Below is a small trained network, with its code and all its weights. Each question gives an input and a target symbol and asks what happens when units are switched off, that is, made to give their printed mean instead of their output.

import numpy as np


def w(rows, s, z=0):
    codes = np.array(rows[::2]) - 128.0
    scale = np.full(codes.shape[1], s)
    scale[-1] = z or s
    return codes * scale


def f(y):
    return np.maximum(y, 0)


def softmax(a):
    e = np.exp(a - a.max(-1, keepdims=True))
    return e / e.sum(-1, keepdims=True)


def log_softmax(a):
    a = a - a.max(-1, keepdims=True)
    return a - np.log(np.exp(a).sum(-1, keepdims=True))


def net(x, mask):
    ids = ['αγδζθλμπσφψω'.index(c) for c in x.split()]
    T = len(ids)
    res = E[ids] + P[:T]
    r = res
    for j in range(2):
        rows = slice(4 * j, 4 * j + 4)
        q, k, v = (r @ M[0][rows].T for M in (Q, K, V))
        z = softmax(np.where(np.tri(T) > 0, q @ k.T / 4**0.5, -1e9)) @ v
        o = O[0][rows]
        res = res + np.where(mask[j], z, o[:, -1]) @ o[:, :-1]
    y = f(res @ A[0][:, :-1].T + A[0][:, -1])
    res = res + np.where(mask[2:6], y, B[0][:, -1]) @ B[0][:, :-1]
    return log_softmax(res[-1] @ U[:, :-1].T + U[:, -1])


Q, K, V, O, A, B = {}, {}, {}, {}, {}, {}
E = w([
[62,61,189,192,156],'α',
[139,66,85,88,86],'γ',
[76,92,145,146,65],'δ',
[14,212,194,33,98],'ζ',
[84,122,146,210,169],'θ',
[103,2,95,131,75],'λ',
[159,158,206,154,180],'μ',
[208,150,204,89,74],'π',
[164,96,138,73,174],'σ',
[156,39,177,113,153],'φ',
[100,47,76,127,191],'ψ',
[118,129,88,130,159],'ω',
],0.0093)
P = w([
[128,204,85,143,129],'0',
[134,14,232,105,79],'1',
[144,37,239,102,91],'2',
[102,2,216,85,118],'3',
[128,31,223,72,141],'4',
[116,18,224,76,118],'5',
[112,35,239,105,162],'6',
[95,16,219,86,163],'7',
[109,24,230,82,183],'8',
],0.0059)
Q[0] = w([
[158,193,72,155,61],'H1',
[128,152,124,66,128],'H1',
[146,252,83,170,96],'H1',
[97,54,197,105,162],'H1',
[33,26,220,31,104],'H2',
[149,150,120,92,132],'H2',
[94,13,194,111,193],'H2',
[149,116,86,133,129],'H2',
],0.017)
K[0] = w([
[96,59,165,57,114],'H1',
[56,92,134,144,83],'H1',
[46,79,223,81,141],'H1',
[178,174,58,203,130],'H1',
[58,247,78,32,171],'H2',
[104,91,135,126,133],'H2',
[61,228,108,111,70],'H2',
[142,115,94,159,85],'H2',
],0.016)
V[0] = w([
[115,126,49,129,33],'H1',
[245,238,167,114,89],'H1',
[171,51,120,32,87],'H1',
[133,69,251,155,57],'H1',
[39,157,119,163,34],'H2',
[75,55,204,177,110],'H2',
[141,172,145,38,76],'H2',
[132,185,200,181,186],'H2',
],0.017)
O[0] = w([
[98,177,217,138,116,130],'H1',
[105,184,88,32,223,2],'H1',
[37,105,149,191,196,138],'H1',
[5,109,62,106,85,5],'H1',
[102,161,198,55,64,152],'H2',
[77,63,96,100,47,154],'H2',
[127,96,178,91,213,166],'H2',
[174,124,50,63,117,89],'H2',
],0.016,0.005)
A[0] = w([
[164,37,121,250,47,249],'N1',
[162,2,180,160,77,108],'N2',
[9,100,161,128,133,2],'N3',
[233,97,167,161,36,182],'N4',
],0.0076,0.00076)
B[0] = w([
[26,176,2,182,145,251],'N1',
[89,162,30,43,225,239],'N2',
[209,79,180,115,66,171],'N3',
[183,241,233,66,142,230],'N4',
],0.0066,0.029)
U = w([
[96,146,114,105,64,63],'α',
[85,107,231,193,147,155],'γ',
[72,140,201,65,86,250],'δ',
[118,119,160,116,116,80],'ζ',
[176,144,134,117,44,61],'θ',
[2,144,185,153,102,51],'λ',
[184,103,92,110,115,75],'μ',
[76,112,162,74,165,122],'π',
[180,67,147,178,196,112],'σ',
[63,81,91,153,148,207],'φ',
[108,188,141,150,137,146],'ψ',
[204,119,177,150,96,108],'ω',
],0.0054,0.0025)

Each question gives the input, a string of symbols that net reads in full, and the target symbol t.
The units are the heads (4 rows each of Q, K, V and O) and the neurons (one row each of A and B). Each row of codes is followed by its name. A weight is (code - 128) times the scale printed after its matrix; where a second scale follows, it is the last column's (O, A, B and U).
mask holds one flag per unit, heads first, then neurons. A switched-off unit (its flag False) gives its mean, the last column of its rows in O or B, instead of its output. The means were averaged over made-up inputs and are rounded, as every weight is.
A unit's drop is (log p(t) with every unit on - log p(t) with that unit switched off) / (log p(t) with every unit on - log p(t) with every unit switched off).
The circuit of an input: a set's keep is (log p(t) with only the set's units on - log p(t) with every unit switched off) / (log p(t) with every unit on - log p(t) with every unit switched off). Starting from all 6 units, units are removed one at a time, each time the one whose removal leaves the highest keep (on an exact tie, the one counted first), for as long as the keep stays at least 0.8.
circuit, biggest first: the units of the circuit, biggest drop first
most important unit: the unit with the biggest drop
top k neurons: the k neurons with the biggest drops, biggest first
heads that matter: for each layer, one digit per head in row order, 1 if its drop is at least 0.15 and else 0, layers parted by /
drop of u: that unit's drop, to one decimal
input γ μ σ ζ δ, target δ: circuit, biggest first => (H2)
input ψ ψ ψ ψ φ π ψ ω, target ψ: circuit, biggest first => (H1; N4; N1; H2)
input α φ φ μ ψ α ψ ψ, target α: circuit, biggest first => (H2; H1)
input α φ φ ζ ψ, target δ: heads that matter => 01
input α θ γ φ δ, target α: circuit, biggest first => (H2; H1)
input φ ψ μ α γ φ ω, target φ: heads that matter => 11
input δ ψ φ θ μ, target δ: circuit, biggest first => (H2; N1)
input ψ γ λ σ ψ σ ζ σ ω, target δ: heads that matter => 01
input δ ψ σ θ γ, target δ: circuit, biggest first => (H2; H1)
input μ ψ ω φ ψ σ γ ψ π, target μ: circuit, biggest first => (H1; H2)
input γ φ δ ψ π, target γ: heads that matter => 11
input φ μ ψ, target φ: circuit, biggest first => (H1; N4)
input θ ψ π σ ψ α γ φ ψ, target θ: circuit, biggest first => (H1; H2)
input φ λ φ, target φ: most important unit => H1
input π ψ ζ ψ, target π: heads that matter => 10
input μ γ ψ ψ ψ σ γ ψ, target μ: heads that matter => 11
input ψ ζ λ φ ψ λ, target π: circuit, biggest first => (N2; H2)
input λ σ λ μ λ λ λ λ, target λ: heads that matter => 11
input ψ ψ ψ δ ψ φ γ σ, target ψ: top 2 neurons => (N1; N4)
input π α λ φ σ γ ψ δ, target π: circuit, biggest first => (H1)
input ω ψ λ γ μ δ γ ψ ψ, target ω: top 2 neurons => (N1; N2)
input ψ λ φ, target ψ: circuit, biggest first => (H1; N1; N4; H2)
input ψ γ λ ψ ψ λ δ ψ, target ψ: top 2 neurons => (N4; N1)
input ψ ψ μ φ φ γ, target ψ: drop of H2 => 0.2
input ψ φ φ γ φ γ δ, target ψ: drop of N4 => 0.3
input σ θ σ ψ α ψ σ γ λ, target σ: drop of N1 => 0.1
input ψ λ σ σ φ, target ψ: drop of H1 => 0.5
input φ φ γ, target φ: top neuron => (N4)
input ω σ ψ μ ψ ψ ψ γ, target ω: top 2 neurons => (N1; N2)
